Table B holds the same points as the rows below and some others, measured another way and shuffled. Each row below is followed by which row of B it is.
B, 72 rows:
[[-167 -209  177 -153  408   95  234 -189   31 -212 -244   28  155  162
    93  293  161   79]
 [ -30  -60 -170   57  264  145   12   17   17   36    6  192  112  237
   151   60  244 -271]
 [-202   87   93  181  -24  -22  -33  -37    6   12  -74  -85  -92   78
    33  284   98 -151]
 [ -46  195  -52  155  -82   40   27 -115   71 -152  -18  -77  -13   38
  -135  151   60  215]
 [ 141 -178 -375 -132   62 -192  180 -131   79  263   -3  111    0  415
   312 -191   11 -553]
 [ -19  419  137  115 -158  -56   35  319  -92  122  197  137  -30 -111
   196 -218  237 -163]
 [ -56  158  153  106 -110  -19 -109  278  122 -130   82 -184 -150   18
   168  226  287  102]
 [  73  354  182  190 -127   69  -22  249   94  -70    2  197   -7   21
   228  -20  254    7]
 [ -85  432   64  -88  101   49  233   12  -54 -280  139  125  258 -149
  -197  -58  147  425]
 [-100   -3  105 -100 -149 -107  -49  326   42   40   83 -391 -292   -6
   262  260  353    2]
 [  39  359  193  136  -87  -37   -3  215  118 -162   72  117   44   15
   163    7  197   82]
 [ -10  218  -35  -60   13 -211  207 -122   69 -181  127  -39  141   67
   -74  -91  -53  159]
 [  76  200   37   52 -106   64   45   68  193  -61 -166  167  -45  186
   231  145  187  -36]
 [-230  188  254  205 -132 -166 -121  332 -116 -119  440 -552 -238 -280
   -98    0  212  285]
 [ 250 -181 -242  -69   55  -88  139  -69  131  235 -167  286   53  455
   491 -120  121 -576]
 [  98  -62 -317 -299  241   80  334 -207  -37  173 -225  425  288  308
   242  -26  173 -368]
 [ -58  -83 -289 -456 -130 -256  299  -43  -71  334  -37 -220 -176  144
   234   61  119 -333]
 [ -77  367  314  217 -146  -34 -115  438  -21  -89  250  -95  -99 -181
   145  -10  326  108]
 [-112  304  149  -13   78  -10  115  254 -189  -74  303  -25  104 -224
   -12 -178  273  168]
 [-230  382   67  122 -154  107  135  -92   41   37 -164   92 -199   14
   -90  140   -2  -32]
 [  12  167  258  546   27  194 -317  213  237 -530  186 -194  -47   -7
  -106  200  249  567]
 [  37   22  -22   24   12 -244   74  -10  -32  -42  184 -139  103   60
    74  -92   63  -27]
 [-289  202  116   76  -54  204  156  -32   30  179 -259  105 -354   93
    77  125   68 -255]
 [ 149  113   33  152  -16   66  -14   30  207 -139 -147  208   72  233
   241  123  187  -16]
 [-111   47    7 -130  199  152  172   95 -105   -4   22   41   33  -15
    73   15  307   32]
 [-214  144  -18   97 -228   -6  -57   78  -54  177  -32 -244 -288  -21
    31  315  197 -152]
 [  25   91   63  433   15   77 -240  255  175 -161  245  -93 -175  132
    91  -63  190   30]
 [  68   87 -147   43  -68   82  123  -21   78   39  -20   24 -145  151
    76 -107  108   -7]
 [ -46  144   29   92 -105 -261   87  153 -126  292  219    3 -109   34
   245 -323   54 -485]
 [ -69  297  108  230 -171  -17 -195  379   80   -1  190  -67 -166   -3
   187  112  292 -111]
 [  -6  121  120  209  -12   14  -19   54   21 -287  174 -239    5  -84
  -117   14  157  440]
 [-185   90  188   77    8  -26  136  -37  -51  106 -117   27 -126   48
   128   39   68 -229]
 [ 160  113 -218  114  -91   22  -72   30  208  136 -199  354   58  393
   385  204  196 -494]
 [-271  109  212 -157  275  230  253  108  -84 -153   11  -55  -79 -118
   -49   36  270  280]
 [ 104  126  201   36   31 -261   41  262   57  -17  180  102  112   96
   390 -205  181 -229]
 [  54  363  259  115  -15 -139   28  241   50 -200  177  139  183  -46
   172 -121  186   99]
 [  10   78 -111   39  -68   99    0  -23  249 -143 -133  -55 -126  226
    63  303  161  120]
 [-245 -236  -35 -232  286  140  217 -119   19  129 -303   32 -123  263
   215  320  201 -332]
 [ -80  254    0  214  -75   60    0  -37   65 -218  113 -153  -79  -31
  -214   58   53  338]
 [  48 -171 -381 -413  -33 -275  309 -139  -14  341  -63  -43  -50  300
   308  -51   57 -490]
 [  32   62   45  246  -20   73  -86  127  144 -176  107 -132 -142   98
    62   19  175  158]
 [-227   50  110 -123   55 -171  204  -92  -17   99 -114  -26  -50  102
   141  167   21 -286]
 [ -90  228   87  277 -112  -57  -50  102  -23   13  161  -74 -114  -21
    11  -58   85  -74]
 [-198  345  -10  -43 -205  -64  127  -83   12  -93   -9 -204 -106  -85
  -197  254   44  249]
 [ 156   11 -114   39  127    5  159 -219  183 -256  -46   89  164  242
   -10  -49    2  211]
 [-184  192  227   13   10 -213   94  -64  -22 -244   58 -204  128  -96
  -103  232   45  261]
 [  16   35 -288 -157 -145   11  191  -54   18  240  -89  -32 -211  173
   136   -1  126 -209]
 [  23 -146 -229 -238  300   67  245  -95  -72  164 -133  291  215  260
   267    1  239 -391]
 [ -18   46   84  101  -14   17  -36  135  146 -192   83 -214 -148   66
    71  113  200  222]
 [ -42  276  -57 -246 -236  -12  181  170  -70  250 -128   73  -98  -20
   268  160  314 -197]
 [  73  204  -47 -340 -129 -176  272   80  -60  216 -140  203  109   79
   374   29  241 -295]
 [-252  -62  183   31  212  266  136  -99   42  -55 -309   28 -158  126
    71  314  183  -24]
 [ -94  293  -13 -339   53 -185  315   91 -174   -5  205    8  225 -147
    10 -118  179   94]
 [ -67  388  337  180  -62 -150  -73  310  129 -369  305 -157   15 -118
    12    5  164  369]
 [  78  330  243  516 -111  323 -194  222  221 -245  -59  189 -140   63
   103   60  257  214]
 [ -44  337  182  -89 -180  -48  111  215   96  -83  -10  -41 -124  -44
   160  104  222  154]
 [  94  151  -50  -50  -35 -132   79   84  117   64  -57  228  104  228
   334   34  160 -321]
 [-131    8 -111   28  202  210   34  153  -55  136   57  107  -88  116
   136    3  299 -273]
 [-166  185  150   77 -118 -134   62   67  -83   69   54 -136 -108  -66
    62   56  105  -98]
 [ -56  508  228  191    1    6   -7  160   23 -410  230   33  243 -192
  -178   49  182  505]
 [  44   -7  -50 -112 -133  -48   53  194   70  248 -115   12 -215  194
   439  110  290 -383]
 [  -4  261  -27  229   57  151  -63  142  -59  -82  146  146  150  -29
   -18    4  280   51]
 [-184 -186  112  -32  376  207  122  -37    4  -90 -146   28   -3  153
   118  196  245  -46]
 [ -19  114  198  154   32  -20  -11  141  109 -364  226 -283  -60  -60
   -65  -25  152  492]
 [  91   68   13 -251  -74  -52  287   -7   49    1 -141    8  -39   84
   228  -13  172   82]
 [  11  296  210  508  -38  178 -144  145   58 -347  239  -91  -48 -127
  -189 -130  150  492]
 [ 140  288  236   42  -45 -197  121  278  -30   40  158  244  145   -9
   376 -350  199 -205]
 [ -16   58 -217 -237  166  -56  167  -77  -55  -35   12  100  313  109
    50  168  216  -46]
 [ -55   -5  100  174  366  270   42   63  -21 -154   16  219  140   94
    77  -42  272    7]
 [-226  295   -9   55 -250  162  143  -58  -33  254 -270   71 -328   24
    30  194  100 -220]
 [-140  -33   60 -151   88 -135  218 -222  -23   39 -257   33  103  147
   145  293   61 -203]
 [  37  215  -17   69 -161   37  -10  207  123  157  -79  179 -167  182
   337   50  235 -337]]
Rows of B count from 0, top down.

[  38 -260   99  208   95  242  205  118  144 -172 -145  185    8 -167
 -264   -3    6 -188  -83 -214   68   16   84 -147 -173   29] => 20
[   3  150 -138  121 -213  -72 -396   59 -390   42   35  284  397  289
  233 -302 -181  131   55  184   58 -772  -83   89 -163 -162] => 25
[  20 -289   50  218 -179   -4  369 -116  135  -49  -30  113 -110 -382
 -105   51  220  -86  -22 -137   18  347   26 -171  165  145] => 56
[ -28  321  -93  -53 -130  156 -197 -182    7 -123   89  193  142   61
  109   62   47  145   94  293   43 -213 -163  141  -36 -177] => 4
[ 110 -266   44   74  -67  208  269  103  243  -50 -219  111 -214  -72
 -245  270  297 -159 -119 -221  171  334   38 -320  -45   46] => 68
[  11   83 -112  -54  -54   85  -49  122  125   40 -102  119  -54   10
 -106  125  141  -37 -111 -163  145  -51 -101 -197 -170  -27] => 33
[-324  568 -346  -61  -75 -187 -426 -126  -62  132   93   90  224  198
  261   62  -98  120 -148  107 -174 -275 -113  -16 -146 -135] => 47
[-250  253 -185   13   -5 -141 -237  -72   23   82  -32  111  107   64
   72  113   -2  -19 -242  -12 -152 -129  -73 -112 -138  -57] => 24
[-105   53 -116  217 -156  -96  136 -248  144 -138  130  337  -23 -314
    8   50   80  102  -36  107  132  161  -80   46  227  -85] => 66
[ -40  154  -10   72 -115  -16 -171 -237  -88 -108   90  213  149  108
  142    7   31  110   29  315  -28 -207  -94  129   25 -171] => 21
[  39 -444  227  114   -1  -51  336  -51  181  -28 -125  102 -159 -608
 -311   -4  281 -228 -194 -257  -39  141 -138 -181   33  233] => 9
[  37   77  -19   -3 -238  155  105 -153   55  -24   75   99   54 -157
   39   43  191   59  146  113   56   48 -117   -9   60   26] => 64
[ -91  122  -43  174 -112 -157 -251 -131 -298   10   85  107  311  284
  266 -181 -142   70   22  182 -184 -389   53   55  -97 -104] => 43
[   9 -283  122  216  -48   46  401 -103  178  -69  -12   49  -91 -316
 -152   51  168 -145  -20 -182  -39  388   91 -187   59  158] => 23
[ -76 -212  -21  272 -106  -44  274  -50   62  -32  -30   93    8 -317
  -60  -49   43 -100  -56 -207  -85  200  102 -172   54  138] => 32
[-237  183 -191  145 -254 -271  -50 -268  -84  106  147  124  167 -171
  231  -47   27   94  -45  107 -178  -21  -71   -9  152   37] => 50
[-102  -49   45  115  -22   42   59  -40  -21   51  -10    8  179  -41
    2  -49    4 -134  -51  -87 -195  -57   54 -128 -146  116] => 36
[-157  105 -139  263   19   43  -36   36  -13  -50   60  272  277   59
   17 -134 -233  -27  -50  -57   42 -215  105  -35 -171  -79] => 54
[ -11   27  100  119   49 -415  -24 -216  -61    1  223   84  -20   24
   99 -168   37   48  -59  -14  -32  -61  -59   22  -22  -56] => 41
[-159  208 -194  130 -292  -53 -112 -156  -83   89  143  344  304  -20
  172  -46   -7  116    7  245   84 -273 -139   53   89  -67] => 34
[  33  -58  -70   62 -280  121   79   19  -13   55  -17  221  130 -252
  -32  -68  132    4   49   -8  131 -190 -157  -72   22   79] => 60
[  60 -205  204  107   35  168  245 -185  198 -208  -67   75 -133 -152
 -164  192  224 -119  -36   38  -48  315   27  -73   29    6] => 27
[ -31 -105  145   77  -36   27   79 -232   41  -85  -34   42    3  -59
  -14  124  178  -85  -64  119 -183  120  -14  -51   19   22] => 46
[ 277 -274  178   22   33   24  279  142  159  -35  -27   11 -252  -95
 -231  -30  244 -104   21 -355  251  171  -22 -236 -150   71] => 51
[ 119  -61   68  140  -30 -117    2   28  -84   -8  106  161   66  206
   28 -161   11   19   38  -53  176 -180   10  -57 -132  -81] => 22
[ 119  204 -102   20 -271 -134 -174  -33 -248   75  204  116  178  242
  266 -243    5  207  218  106  151 -369 -102   44  -57 -105] => 70
[  36 -342  283  257  130 -365  171 -173  -24  -62   61   46 -100  -33
  -57 -110   93 -134 -157 -135 -122  127   86 -104  -19   38] => 2
[ -58  194  -48   20 -111   56   31 -202  103  -69  134  143   57 -141
   37   46   93   72   59  123   26   41 -116   46   32  -44] => 14
[ 248 -407  330  186   57 -172  368 -160  149 -186   74  104 -325 -174
 -184   -8  283  -62   -9 -127  171  347    4  -85   94    2] => 31
[  84  -56  119  -50   43 -151  166  -40  146   76   78  -88 -187  -48
  -89   37  246  -81  -52 -255   24  226  -55 -209 -123   97] => 0
[ -15  190 -307  -24 -177  254 -244  252    8   -9 -192  289  113   64
  -49   62   -8   48  -71  -70  235 -383 -124 -127 -197 -140] => 57
[  76 -273  237  215   52 -300  205 -232    8 -116   90   33 -159 -125
  -22  -77  144  -50  -56  -70  -87  215   47  -52   66   25] => 45
[-201  186 -224  226 -135 -122  -57 -141   -3  -43  116  302  173 -123
  112  -64 -108   99  -57   63   26 -102  -23   30   61  -99] => 35
[  67 -161 -168  217 -200  203   66  215   15 -131 -157  392   69 -338
 -167 -135  -31    7  -10 -166  290 -280  -68  -78  -22  -37] => 29
